Here is a tiny trained network, its code and every weight. The questions are about switching its units off for an input and a target symbol, where a switched-off unit gives its printed mean instead of its output.

import numpy as np


def w(rows, s, z=0):
    codes = np.array(rows[::2]) - 128.0
    scale = np.full(codes.shape[1], s)
    scale[-1] = z or s
    return codes * scale


def f(y):
    return y / 2 * (1 + np.tanh(0.7978845608 * (y + 0.044715 * y**3)))


def softmax(a):
    e = np.exp(a - a.max(-1, keepdims=True))
    return e / e.sum(-1, keepdims=True)


def log_softmax(a):
    a = a - a.max(-1, keepdims=True)
    return a - np.log(np.exp(a).sum(-1, keepdims=True))


def net(x, mask):
    ids = ['αβζθλμπστφψω'.index(c) for c in x.split()]
    T = len(ids)
    res = E[ids] + P[:T]
    u = 0
    for l in range(3):
        q, k, v = (res @ M[l].T for M in (Q, K, V))
        z = softmax(np.where(np.tri(T) > 0, q @ k.T / 3**0.5, -1e9)) @ v
        res = res + np.where(mask[u], z, O[l][:, -1]) @ O[l][:, :-1]
        u += 1
        y = f(res @ A[l][:, :-1].T + A[l][:, -1])
        res = res + np.where(mask[u : u + 4], y, B[l][:, -1]) @ B[l][:, :-1]
        u += 4
    return log_softmax(res[-1] @ U[:, :-1].T + U[:, -1])


Q, K, V, O, A, B = {}, {}, {}, {}, {}, {}
E = w([
[80,86,110,125,72],'α',
[83,162,103,84,105],'β',
[128,83,160,218,108],'ζ',
[72,250,146,191,50],'θ',
[144,198,80,120,102],'λ',
[148,203,216,117,97],'μ',
[59,110,64,85,190],'π',
[155,88,106,73,145],'σ',
[143,100,87,164,84],'τ',
[52,139,46,197,131],'φ',
[61,85,143,128,142],'ψ',
[225,23,75,156,72],'ω',
],0.013)
P = w([
[159,189,77,1,123],'0',
[95,87,197,137,100],'1',
[141,98,173,165,131],'2',
[124,97,161,150,121],'3',
[124,97,150,146,112],'4',
[112,95,145,134,94],'5',
[142,108,144,157,133],'6',
[102,92,142,123,95],'7',
[113,99,137,132,100],'8',
[105,100,133,124,74],'9',
[104,94,136,126,93],'10',
[122,101,142,142,110],'11',
[131,109,140,148,121],'12',
[106,98,144,128,104],'13',
],0.007)
Q[0] = w([
[147,177,254,142,103],'L0H0',
[176,173,199,140,203],'L0H0',
[148,112,125,90,173],'L0H0',
],0.0077)
K[0] = w([
[118,220,253,100,159],'L0H0',
[45,156,175,168,253],'L0H0',
[128,76,83,182,164],'L0H0',
],0.0049)
V[0] = w([
[10,206,206,30,138],'L0H0',
[21,150,63,253,221],'L0H0',
[100,122,218,254,111],'L0H0',
],0.0042)
O[0] = w([
[77,189,224,87,222,190],'L0H0',
[78,162,103,150,62,2],'L0H0',
[68,85,253,236,62,219],'L0H0',
],0.005,0.0019)
A[0] = w([
[191,74,84,5,162,213],'L0N0',
[223,78,90,175,84,240],'L0N1',
[16,148,1,184,117,149],'L0N2',
[6,100,131,230,138,252],'L0N3',
],0.0056,0.0029)
B[0] = w([
[232,154,80,27,216,155],'L0N0',
[146,29,168,84,60,197],'L0N1',
[113,200,62,243,129,178],'L0N2',
[92,125,118,254,83,255],'L0N3',
],0.0059,0.0045)
Q[1] = w([
[127,220,88,145,149],'L1H0',
[98,1,52,174,101],'L1H0',
[111,13,191,138,30],'L1H0',
],0.0077)
K[1] = w([
[55,52,154,199,62],'L1H0',
[170,138,15,134,103],'L1H0',
[182,253,119,51,100],'L1H0',
],0.0066)
V[1] = w([
[178,154,70,111,117],'L1H0',
[255,103,182,149,73],'L1H0',
[87,116,110,184,68],'L1H0',
],0.008)
O[1] = w([
[198,134,171,198,87,203],'L1H0',
[110,125,253,15,40,183],'L1H0',
[84,70,97,122,102,3],'L1H0',
],0.006,0.0028)
A[1] = w([
[187,243,217,193,99,184],'L1N0',
[108,73,110,118,60,159],'L1N1',
[132,21,189,185,5,253],'L1N2',
[231,1,72,59,157,91],'L1N3',
],0.0064,0.0022)
B[1] = w([
[36,255,74,91,90,217],'L1N0',
[151,126,198,128,167,152],'L1N1',
[55,43,174,154,195,251],'L1N2',
[185,149,157,130,39,156],'L1N3',
],0.0087,0.011)
Q[2] = w([
[166,131,108,2,90],'L2H0',
[113,80,90,169,205],'L2H0',
[103,117,194,223,120],'L2H0',
],0.0065)
K[2] = w([
[78,99,226,229,151],'L2H0',
[152,90,56,87,156],'L2H0',
[122,254,76,110,123],'L2H0',
],0.0058)
V[2] = w([
[103,174,146,229,5],'L2H0',
[4,195,208,19,245],'L2H0',
[196,209,125,4,13],'L2H0',
],0.0042)
O[2] = w([
[189,107,85,81,5,158],'L2H0',
[176,253,193,159,205,254],'L2H0',
[119,122,185,220,112,239],'L2H0',
],0.0058,0.0088)
A[2] = w([
[125,224,163,51,118,252],'L2N0',
[67,159,99,141,120,163],'L2N1',
[62,114,54,214,104,126],'L2N2',
[81,42,112,174,254,222],'L2N3',
],0.0078,0.0018)
B[2] = w([
[93,56,93,66,70,247],'L2N0',
[75,107,56,201,68,191],'L2N1',
[214,136,74,157,79,232],'L2N2',
[180,112,117,2,195,237],'L2N3',
],0.0078,0.012)
U = w([
[108,144,149,179,85,79],'α',
[97,97,185,26,218,91],'β',
[106,225,220,160,196,133],'ζ',
[56,168,123,219,29,2],'θ',
[133,130,134,114,113,133],'λ',
[3,155,170,71,65,171],'μ',
[102,175,76,63,225,175],'π',
[218,110,99,6,100,105],'σ',
[109,168,110,134,139,165],'τ',
[131,155,46,174,128,159],'φ',
[117,115,107,139,132,159],'ψ',
[145,61,167,161,44,143],'ω',
],0.0063,0.007)

Each question gives the input, a string of symbols that net reads in full, and the target symbol t.
The units are the heads (3 rows each of Q, K, V and O) and the neurons (one row each of A and B). Each row of codes is followed by its name. A weight is (code - 128) times the scale printed after its matrix; where a second scale follows, it is the last column's (O, A, B and U).
mask holds one flag per unit, layer by layer, with each layer's heads first. A switched-off unit (its flag False) gives its mean, the last column of its rows in O or B, instead of its output. The means were averaged over made-up inputs and are rounded, as every weight is.
A unit's drop is (log p(t) with every unit on - log p(t) with that unit switched off) / (log p(t) with every unit on - log p(t) with every unit switched off).
The circuit of an input: a set's keep is (log p(t) with only the set's units on - log p(t) with every unit switched off) / (log p(t) with every unit on - log p(t) with every unit switched off). Starting from the 12 units with the biggest drops (on a tie, the unit counted first), units are removed one at a time, each time the one whose removal leaves the highest keep (on an exact tie, the one counted first), for as long as the keep stays at least 0.8.
units of the circuit, in order: the units of the circuit, biggest drop first
unit that matters most: the unit with the biggest drop
top k neurons in layer l: the k neurons of layer l with the biggest drops, biggest first
drop when u is switched off: that unit's drop, to one decimal
input τ β τ τ ω μ μ ζ β σ ψ, target ω: top 2 neurons in layer 1 : (L1N2, L1N3)
input μ μ α α σ, target σ: units of the circuit, in order : (L1N2, L0N0, L2H0)
input ζ α ζ σ μ ζ τ ψ λ ζ μ σ τ, target β: top 3 neurons in layer 1 : (L1N2, L1N0, L1N1)
input μ α μ ω τ λ ζ θ τ, target ζ: unit that matters most : L2H0
input θ β θ, target θ: units of the circuit, in order : (L2N3, L2N1, L1N0)
input ω β π φ μ μ α ψ ψ μ π ζ τ φ, target φ: units of the circuit, in order : (L0N2, L1H0, L2N2, L0N3)
input μ φ μ μ τ λ τ λ φ α π, target φ: units of the circuit, in order : (L0N2, L0H0, L1H0, L2N2)
input σ α π μ φ ψ, target θ: top 2 neurons in layer 0 : (L0N0, L0N3)
input ζ ω π τ π ω μ τ φ μ φ ζ ψ, target β: top 2 neurons in layer 1 : (L1N0, L1N2)
input τ α μ α τ, target ω: top 3 neurons in layer 0 : (L0N0, L0N1, L0N3)
input π μ ζ θ φ μ φ ζ, target φ: top 3 neurons in layer 2 : (L2N2, L2N3, L2N1)
input τ ζ μ π μ μ ω α, target ω: top 2 neurons in layer 0 : (L0N0, L0N3)
input ζ π μ τ, target β: top 2 neurons in layer 1 : (L1N0, L1N2)
input π σ β μ τ φ ζ λ μ ζ σ ζ α, target φ: unit that matters most : L1H0
input τ α ζ π μ σ β μ τ, target ω: top 2 neurons in layer 0 : (L0N0, L0N3)
input ζ μ μ μ μ α, target β: top 2 neurons in layer 1 : (L1N0, L1N2)
input ω π θ π λ μ φ σ τ, target μ: top 3 neurons in layer 0 : (L0N0, L0N1, L0N3)
input σ ζ τ μ ω π ζ μ μ τ, target θ: top 3 neurons in layer 0 : (L0N0, L0N3, L0N2)
input φ α τ μ π ζ σ θ μ φ μ τ, target σ: top 2 neurons in layer 1 : (L1N0, L1N2)
input ψ μ ζ, target π: unit that matters most : L2N3
input π ω τ λ α μ λ ψ π β τ ζ μ ζ, target φ: drop when L2N1 is switched off : 0.1
input φ ζ λ ζ φ λ π, target φ: drop when L1N0 is switched off : -0.6
input σ π α, target θ: drop when L1N2 is switched off : 0.1
